Below is a small trained network, with its code and all its weights. Each question gives an input and a class and asks what happens when units are switched off, that is, made to give their printed mean instead of their output.

import numpy as np


def w(rows, s, z=0):
    codes = np.array(rows[::2]) - 128.0
    scale = np.full(codes.shape[1], s)
    scale[-1] = z or s
    return codes * scale


def norm(h):
    return h / np.sqrt((h * h).mean(-1, keepdims=True) + 1e-5)


def f(y):
    return np.maximum(y, 0)


def log_softmax(a):
    a = a - a.max(-1, keepdims=True)
    return a - np.log(np.exp(a).sum(-1, keepdims=True))


def net(x, mask):
    res = np.array(x, float).reshape(1, 2) / 4 @ E
    u = 0
    for l in range(4):
        y = f(norm(res) @ A[l][:, :-1].T + A[l][:, -1])
        res = res + np.where(mask[u : u + 3], y, B[l][:, -1]) @ B[l][:, :-1]
        u += 3
    return log_softmax(norm(res)[-1] @ U[:, :-1].T + U[:, -1])


A, B = {}, {}
E = w([
[85,146,103,87,76,77,171,32,183,162,116,8],'x0',
[187,104,52,88,112,110,27,132,145,150,113,221],'x1',
],0.013)
A[0] = w([
[121,138,79,109,111,103,139,53,148,147,125,75,3],'L0N0',
[100,136,114,108,88,95,161,42,152,145,116,2,24],'L0N1',
[130,132,58,94,87,107,111,34,154,157,125,80,94],'L0N2',
],0.022,0.0024)
B[0] = w([
[61,175,43,15,103,134,113,92,216,191,192,142,195],'L0N0',
[113,79,207,83,86,255,171,34,225,45,250,198,253],'L0N1',
[128,147,126,153,112,9,122,174,102,88,43,74,209],'L0N2',
],0.011,0.036)
A[1] = w([
[201,142,142,184,184,178,185,109,78,187,112,97,12],'L1N0',
[179,99,99,143,198,180,160,89,112,254,147,93,214],'L1N1',
[157,111,171,168,162,155,174,107,114,137,126,118,109],'L1N2',
],0.024,0.0011)
B[1] = w([
[85,82,154,87,145,245,97,16,154,67,219,241,222],'L1N0',
[216,120,99,58,170,24,214,29,181,197,1,119,128],'L1N1',
[159,107,123,192,154,169,150,169,110,137,218,148,254],'L1N2',
],0.0083,0.0089)
A[2] = w([
[93,149,120,84,100,101,159,126,169,136,149,115,190],'L2N0',
[143,130,137,163,157,144,116,173,107,103,148,156,167],'L2N1',
[102,113,250,198,177,189,201,178,83,78,164,129,4],'L2N2',
],0.022,0.0014)
B[2] = w([
[170,99,128,185,123,149,115,129,64,129,107,129,207],'L2N0',
[87,125,155,142,159,165,127,88,97,143,122,114,197],'L2N1',
[135,157,97,145,252,122,170,222,178,121,124,2,254],'L2N2',
],0.017,0.025)
A[3] = w([
[196,149,156,169,251,155,216,253,144,136,123,94,167],'L3N0',
[116,109,179,43,36,179,173,2,205,161,220,214,2],'L3N1',
[162,97,172,161,106,202,150,65,41,158,142,201,50],'L3N2',
],0.018,0.00099)
B[3] = w([
[112,192,114,170,144,55,66,195,47,234,189,131,244],'L3N0',
[251,125,72,140,114,221,172,98,168,96,183,70,254],'L3N1',
[59,111,177,84,101,160,154,122,140,147,87,181,160],'L3N2',
],0.014,0.035)
U = w([
[54,130,170,99,142,173,105,118,111,150,70,159,244],'0',
[149,150,108,131,86,10,102,142,110,87,29,92,116],'1',
[174,136,97,109,90,194,151,71,208,56,185,54,139],'2',
[87,198,137,173,241,137,119,204,99,188,182,37,6],'3',
],0.011,0.0015)

Each question gives the input, the list of numbers given to net, and the class t.
The units are the neurons (one row each of A and B). Each row of codes is followed by its name. A weight is (code - 128) times the scale printed after its matrix; where a second scale follows, it is the last column's (A, B and U).
mask holds one flag per neuron, layer by layer. A switched-off neuron (its flag False) gives its mean, the last column of its row in B, instead of its output. The means were averaged over made-up inputs and are rounded, as every weight is.
A unit's drop is (log p(t) with every unit on - log p(t) with that unit switched off) / (log p(t) with every unit on - log p(t) with every unit switched off).
The circuit of an input: a set's keep is (log p(t) with only the set's units on - log p(t) with every unit switched off) / (log p(t) with every unit on - log p(t) with every unit switched off). Starting from all 12 units, units are removed one at a time, each time the one whose removal leaves the highest keep (on an exact tie, the one counted first), for as long as the keep stays at least 0.8.
units of the circuit, in order: the units of the circuit, biggest drop first
most important unit: the unit with the biggest drop
k most important neurons: the k neurons with the biggest drops, biggest first
k most important neurons of layer l: the k neurons of layer l with the biggest drops, biggest first
drop when u is switched off: that unit's drop, to one decimal
input [-4,8], class 0: most important unit	L0N1
input [0,5], class 1: 3 most important neurons	[L0N1; L3N1; L2N2]
input [3,8], class 1: 3 most important neurons	[L0N1; L2N2; L3N1]
input [3,6], class 1: units of the circuit, in order	[L0N1; L0N2; L2N2]
input [2,4], class 1: units of the circuit, in order	[L0N1; L2N2; L0N2]
input [-4,5], class 0: 4 most important neurons	[L0N1; L2N2; L0N2; L0N0]
input [-6,8], class 0: 2 most important neurons of layer 0	[L0N1; L0N0]
input [-2,2], class 0: 4 most important neurons	[L0N1; L2N2; L1N2; L0N2]
input [-3,4], class 0: 4 most important neurons	[L0N1; L2N2; L0N2; L3N1]
input [1,4], class 1: 3 most important neurons	[L0N1; L2N2; L3N1]
input [-5,4], class 0: 3 most important neurons	[L0N1; L2N2; L1N2]
input [-5,6], class 0: 4 most important neurons	[L0N1; L2N2; L0N0; L0N2]
input [5,8], class 1: 4 most important neurons	[L0N2; L0N1; L3N1; L2N0]
input [-1,2], class 0: 4 most important neurons	[L0N1; L2N2; L0N2; L1N2]
input [-5,3], class 0: 3 most important neurons	[L0N1; L2N2; L1N2]
input [0,3], class 1: 2 most important neurons of layer 3	[L3N1; L3N0]
input [-5,8], class 0: drop when L0N0 is switched off	0.8
input [1,3], class 1: drop when L3N1 is switched off	0.1
input [1,8], class 1: drop when L3N1 is switched off	0.3
